Where the symbols take the items:
let + gov
let ! non
let ^ tuz
zem + zon
zem ! muv
zem ^ sud
fen + sak
fen ! bos
fen ^ lek
lek + peb
lek ! zaf
lek ^ fik
zon + mal
zon ! led
zon ^ muv
foz + nid
foz ! ruk
foz ^ poz
tem + sor
tem ! piz
tem ^ gos
nep + dep
nep ! rud
nep ^ kot
dek + kot
dek ! kag
dek ^ lum
nid + vel
nid ! med
nid ^ ruk
tur + nub
tur ! ref
tur ^ kuv
sud + muv
sud ! dep
sud ^ nar
tum + kab
tum ! sor
tum ^ tem
num + lim
num ! zed
num ^ vof
vel + poz
vel ! tum
vel ^ kef
lim + bos
lim ! vuk
lim ^ zed
kuz + kef
kuz ! kuv
kuz ^ mal
vuk + dek
vuk ! dil
vuk ^ zat
gos + dad
gos ! vuz
gos ^ bev
mal + sud
mal ! nar
mal ^ gos
nar + sor
nar ! vel
nar ^ nid
gur + med
gur ! dok
gur ^ zeg
muv + siz
muv ! foz
muv ^ kag
kuv + ref
kuv ! sef
kuv ^ sud
kef + sef
kef ! zon
kef ^ zem
dok + fik
dok ! peb
dok ^ lek
sef + kuz
sef ! mal
sef ^ zon
mit + saf
mit ! gib
mit ^ kir
rud + pon
rud ! kef
rud ^ tar
mam + git
mam ! bod
mam ^ fik
gel + gim
gel ! git
gel ^ gov
zat + dil
zat ! dep
zat ^ nep
zaf + kir
zaf ! gel
zaf ^ kod
med + tum
med ! tem
med ^ seb
zeg + peb
zeg ! gim
zeg ^ bod
gib + dad
gib ! let
gib ^ gim
kag + foz
kag ! poz
kag ^ vel
tar + nup
tar ! rud
tar ^ zuk
dob + bev
dob ! vab
dob ^ ket
pag + nep
pag ! kot
pag ^ zul
sor + seb
sor ! pur
sor ^ nid
zed + tar
zed ! zat
zed ^ gaz
vab + gur
vab ! zeg
vab ^ mam
ref + lum
ref ! kuz
ref ^ sef
nup + rup
nup ! nub
nup ^ vuk
saf + zaf
saf ! kod
saf ^ kir
ruk + mam
ruk ! seb
ruk ^ kab
bos + vof
bos ! zat
bos ^ vuk
zuk + tur
zuk ! kuv
zuk ^ poz
git + tuz
git ! fen
git ^ bar
zul + kot
zul ! siz
zul ^ pon
gen + gaz
gen ! pag
gen ^ dil
kod + gel
kod ! gov
kod ^ let
gaz + zaf
gaz ! nep
gaz ^ pag
vof + zed
vof ! gaz
vof ^ gen
lum + pag
lum ! zem
lum ^ dek
kir + zeg
kir ! gim
kir ^ gel
poz + ruk
poz ! kab
poz ^ tum
led + nar
led ! seb
led ^ rup
peb + mit
peb ! kir
peb ^ zaf
bar + fen
bar ! lim
bar ^ num
bod + gib
bod ! saf
bod ^ mit
tam + mam
tam ! bif
tam ^ dok
vuz + ket
vuz ! tam
vuz ^ gur
dep + zul
dep ! pon
dep ^ rud
non + dil
non ! num
non ^ sak
pon + zem
pon ! rup
pon ^ nup
tuz + non
tuz ! sak
tuz ^ fik
kot + rud
kot ! tar
kot ^ siz
fik + bod
fik ! mit
fik ^ peb
bev + vuz
bev ! gur
bev ^ vab
dil + pon
dil ! zul
dil ^ rup
kab + seb
kab ! vip
kab ^ dok
rup + siz
rup ! dek
rup ^ vel
ket + vab
ket ! tem
ket ^ tam
gim + let
gim ! bod
gim ^ git
piz + dok
piz ! bev
piz ^ dad
bif + piz
bif ! dad
bif ^ tam
nub + pon
nub ! lum
nub ^ ref
vip + bif
vip ! gos
vip ^ pur
gov + git
gov ! bar
gov ^ non
dad + dob
dad ! muv
dad ^ vuz
seb + tem
seb ! kuz
seb ^ ket
pur + gos
pur ! bev
pur ^ dob
sak + num
sak ! vof
sak ^ tar
siz + nar
siz ! zuk
siz ^ rup

The rows follow the links: the fewer symbols apart two items are, the more alike their rows tend to be.

Rows of some items; one shown again gets a slightly different row:
zeg
  -3  -300    85    11   -12    29   -70   125    -8   134    76    -7   253     0   114     1   114   -12     5  -184    99     9   -21    97     1   185   120     7     8   -50    59    -7  -101    35     5    95   -15     4   249    97   -41     6   162   -79   -13   -54
bif
  -8  -144  -141    -7    -4    73  -124   -40    30    67   121  -115   122   -16  -280    43   -63    -1     3  -190  -170    91  -222  -183   -97    83   -41     0    15    84    37   -36  -139   -44     6   -17   -36   -11    84  -171   -64    -3  -162   -52     8   -81
bos
  -8    40  -161     3     7   -26   326  -107    29  -109   -52   114   -32     5  -139   -59  -111    -2   -10    73  -183    81   224  -190    93   -28  -113    17     2    92   -64    41    60    73    -2   -86    30    -4   -70  -182    35     2  -210    -9     9   -60
lek
  10  -333    87    -1   -15    10    58    93   -10    76    11    52   282    -7   161   -17    88    -5    11  -125    90    47   101   104    57   203    92    -9    -6   -52    36    14   -18    57    10    66    -9     2   254    96    -2    -8   120   -99   -20   -72
kuv
  11   175   162     1    -4    47  -151  -181   -26   -68    66   -28  -148    -1   200     6  -194     1    -2   -36   187    97   -45   182   -29  -104  -182   -10    -3   -87    77   -14   -88    19     5  -144   -21     0  -180   167   -42    10    69    69     3   -37
rud
   5   225   -46    -2    -6    46   158   167    -3   165    97    67  -191     4     6   -30   162    -1    -2   -34   -45  -248   136   -42    62  -151   166     1    -9    26    50    21   -98   112     3   128   -26     0  -100   -43   -54     2    47    80     7   221
sef
   8   157   153     3   -11    37  -163  -201   -18   -82    70   -31  -131    -5   187     5  -205    -1     7   -30   175   117   -58   185   -28   -99  -197     7   -11   -93    63    -7   -78    -1     8  -147   -18     2  -180   186   -37     9    42    62    -5   -60
pag
  -1   164   -79    15    -4    29   195   191    32   178    57    85  -135    10   -40   -44   194     0    19   -41   -96  -248   162  -100    70  -102   183     6     6    35    35    36   -90   108    -4   153   -17    -4   -42   -99   -43    -4    28    42   -11   197
foz
  -4    96    57     4   -13  -115  -178   110    -9   -74  -210   -71   -76    -2    -2    32   133   -18    -6   290    52  -139  -156    43   -59   -55   115    -1     5   -36  -127   -25   270  -179     7    87    61    -6   -21    41   129     0   102    34   -18   127
vab
  -2  -233  -114     8    -5    66  -126    16    17    91   127  -101   193    14  -236    42    -6   -13    12  -219  -129    88  -215  -140  -103   131    10     3     4    69    58   -43  -150   -38    -2     3   -28    -6   156  -128   -81     0  -100   -76    -7   -91
gaz
   4    69  -133     5    -7    19   357   114    29    89    29   128   -59    -6  -102   -59   107     3    -3   -22  -171  -139   258  -163   113   -51   114     6    -6    84   -16    45   -44   127    -7    96   -19    -2    -9  -156   -16    -5   -74    10    -8   111
kef
  -4   245   158     3    -5    23  -183  -117   -27   -56    36   -34  -216    -3   195     7  -122   -15    -1    36   195    11   -70   202   -24  -156  -119     4     8  -102    55   -12   -33   -24     4   -85     3    -8  -214   167   -25   -11    94    98   -12    32
siz
   1   254    46    16    19   -19   -10   198    22   112   -11    14  -220   -15    55     1   193    28    23   100    47  -282     6    45    -5  -154   184     7    -5   -27     7     0    11    11    -8   157     4     1  -115    43    10   -15   128    79    18   244
nep
  11   170  -100    -2   -11    33   221   186     7   168    70    88  -132     2   -73   -28   184   -20     9   -30  -122  -242   157  -100    78  -101   182     8    -6    56    14    28   -89   111    -5   150   -33     1   -40   -95   -42     4    25    35   -14   198
med
  -6   -10   -60     4    26  -104  -239    59    18   -81  -164  -151    26   -16  -189    47    72    18     4   210   -68   -50  -280   -93  -137     3    57     2    19    39  -125   -52   218  -209    -1    53    74     5    41   -70    92    -2   -26   -10    15    23
ket
   1  -113  -140     7     7    35  -165   -39    40    31    77  -129   105    -3  -308    49   -48     3    11  -134  -176    88  -268  -168  -113    79   -25     7     3    91    11   -54   -96   -88    -8   -21   -21    -8    70  -154   -42    -2  -158   -57     9   -82

Each walk starts at a row. The symbols on each line, taken left to right, move it on to the next item.
Each answer is a row, close to the row of the item it stands for.
---
   8   144  -171     0   -12    14   337    64    28    64    18   108  -125    -6  -136   -46    52   -27     5    29  -185  -121   221  -186   116   -88    64     3   -15   104   -17    50   -27   117     7    48   -17    -6   -78  -176   -14    -5  -141    38   -14   108
! + ! ! ^ + ^ +:   -8    50   -27    -9    31   -86  -302   -13    -8  -128  -148  -163   -36   -16  -147    64     3    24    -8   217   -29     0  -305   -25  -162   -32   -26     4     8     4   -97   -57   187  -226   -15   -17    51    12   -40   -30    87    17   -24    13    33     5
^ ! ^ ^ ! + + + !:   -5   -91  -150    10    12    18  -171   -51    43     2    49  -128    81     7  -320    84   -62     9    -3   -92  -186    90  -276  -180  -127    51   -49     5   -14    97     1   -52   -54  -102    -8   -38   -23    -4    36  -172   -31    -2  -182   -42     8   -66
---
  -1  -334   111     0   -17     6   -12   114   -14    90    25    18   260     1   171   -12   108    -6    -6  -138   123    17    55   111    28   186   107    -2    10   -61    42    12   -34    42     5    87    -9    -8   256   109   -23    -8   147   -90    -9   -59
^ ! ^ ^ ! + + + !:   -2    59  -162     2   -11   -18   341   -80    28   -86   -31   119   -50     8  -131   -38   -85   -14     3    60  -201    51   229  -190   117   -46   -91     0     9   110   -56    46    42    93     2   -51    14     6   -74  -181    13     6  -212     7    -9   -19
! + + + ^:   -5   279   157     2     2    27  -188   -74   -15   -29    37   -35  -232     7   178    14   -84   -10     9    49   186   -36   -79   174   -24  -173   -89    -5    16  -104    55   -17   -49   -22     2   -47     7     4  -226   160   -28    -1   123   103    -4    66
---
  -4   260    17     4    13   -19    31   194     3   101   -20    21  -225    -6    32   -12   191     6     1   105    13  -283    42     3     9  -159   194     7    22    -9    -1    15    27    13     6   144    26     1  -102     1    18   -13   113    91     7   237
^ ^ ! ^ ^ ! ^ !:   -2    35   -44     4   -16   -95  -258    27    20  -112  -180  -150   -21     3  -174    60    48   -24    14   235   -60   -41  -286   -60  -118   -17    34     8     7    36  -119   -66   221  -221    19    26    64    -5    -9   -63   108    -5   -31     7   -18    41
! ^ ! + + !:  -10   -51  -125   -13     0   -43  -242    -9     7   -68   -85  -161    41    -4  -294    67     9    -9     1    90  -136    16  -320  -145  -146    37   -16    -7    -1    75   -72   -51    95  -193     3    -4    34     5    35  -140    48     8  -119   -35   -11   -23
---
   0   -30  -122   -17     5   -44   267  -172     9  -161   -70   104    22     9   -92   -35  -186    -7   -11    88  -139   176   192  -138    85    10  -176   -10   -12    76   -67    46    94    44    -3  -151     7     1   -44  -129    51     1  -200   -14    -2  -131
+ ! + ! ! ^:    7    35   -36    -4    -3  -112  -216    79    -5   -90  -197  -120   -31     0  -120    46   105    -1    -4   265   -27   -87  -231   -23  -104   -19    73    -5    -6    24  -126   -46   256  -212    -5    65    47    -1     4    -8   130    10    12    -3     6    70
! ^ ! ^ ! + + !:   -7   182   136    -5    -4    23  -235  -200   -32   -95    43   -71  -151    -1   127    20  -203     9   -13     3   154   122  -144   147   -66  -108  -191     5    11   -75    53   -28   -65   -47     4  -155    20    10  -181   143   -29     2    31    64     7   -52
---
  -3   -23   -39   -12    -2  -104  -234    85    -4   -78  -182  -132    27   -10  -149    58   107    -1     0   226   -57   -65  -273   -50  -118     9    83     3     0    30  -118   -66   221  -221    -3    59    53     3    40   -37   105    -1     4   -11    -5    50
^ ^ + + + ^ + + !:   -3  -262   142    -2     8    19   -10   132   -20    95    18    40   212    -5   223   -22   119    11     4  -126   167   -11    78   158    30   147   125     1     7   -88    55    15   -38    55    -7    94   -11     3   220   145    -8     5   189   -78    15   -37
+ + + ! + ! + ! ^:   -1    91    33   -13     4  -120  -183    98   -10   -80  -209   -82   -87    -3    -2    29   131     9    -5   293    36  -137  -165    49   -71   -56   101     3    -2   -27  -123   -25   263  -191    -5    80    56    16   -33    43   133     7    89    40    -1   119
---
   4   219   158    -7   -25    16  -201  -140   -33   -72    21   -63  -184    16   181    31  -142   -37    -8    42   198    39  -105   192   -33  -133  -143     0     1  -100    48   -18   -20   -37    15  -110   -20     7  -200   187   -12     3    86    87   -28     0
^ + ! ! + ^ ^ ^:  -25   258   126   -15     4   -39  -244    56   -22   -15   -68   -71  -216    -8   116    18    58     0     0   161   138  -147  -163   124   -73  -147    46     9    17   -86   -29   -30    73  -114    -1    42    48    -6  -146   127    46   -11   148    84     0   138
+ ^ ! ! ! + +:  -12  -370     4   -15   -12    -5  -120    64   -21    40    -2   -54   317    16   -27     8    60   -17   -37  -121    22    83  -105    -7   -30   231    67   -19     7   -16     8    -6     0   -48     7    45    20     5   275    19    -2    13    59  -132   -28  -134
---
  -3  -318   -31    -2     3    27  -139   118    20   125    64   -87   265     2  -101    33   110     8    -3  -174   -34    18  -161   -42   -83   194   113    16     4    12    31   -31   -87   -37     6    81    -8    -4   271   -27   -35    -7    24  -102    -6   -57
! ^ ! ^ ^ ^ ! ^ ^:  -23   171  -127    -2    18    16   296   116     4    94    25   110  -150   -10   -80   -60   121    13   -13    34  -134  -194   224  -161    98  -112   133    -1     6    77    -3    43   -25   112   -10    94    22    11   -79  -142   -16    -1   -59    54    15   158
^ ! + ^ +:   -7   209    96     1     3   -88  -230    25   -21   -86  -152   -95  -173     4    51    37    55    -1    -3   257   102  -107  -178    86   -80  -123    44     3    11   -54   -67   -35   187  -158    -2    17    52    -1  -131    87    86     1   109    77   -15   114
---
   8   276     9   -10    14    21    77   179   -13   120    20    44  -227     1    49   -11   175    15    -7    75     7  -281    85    19    32  -175   177    -2   -12    -1    11    21   -13    51   -18   131   -19     9  -130    16   -14     7   108    84    16   236
^ + ! + ^:   -1   252   -83     8   -17    19   281    81    29    83    62   118  -211    14   -27   -46    70   -16     9    16  -112  -170   223  -111   111  -172    77     5    -3    49     6    46   -64   129    -6    67    -3     5  -145  -115   -42    -7   -46    68   -12   171
+ ! + ! ! ^:    0   300    82   -18   -12    71    -5    53   -47   120   130    35  -245     6   160   -13    39   -16   -28   -55   115  -162    60   117    47  -191    45   -13    -2   -55    90    17  -152    82     8    49   -27     8  -191   112   -73    14   112   107   -19   163
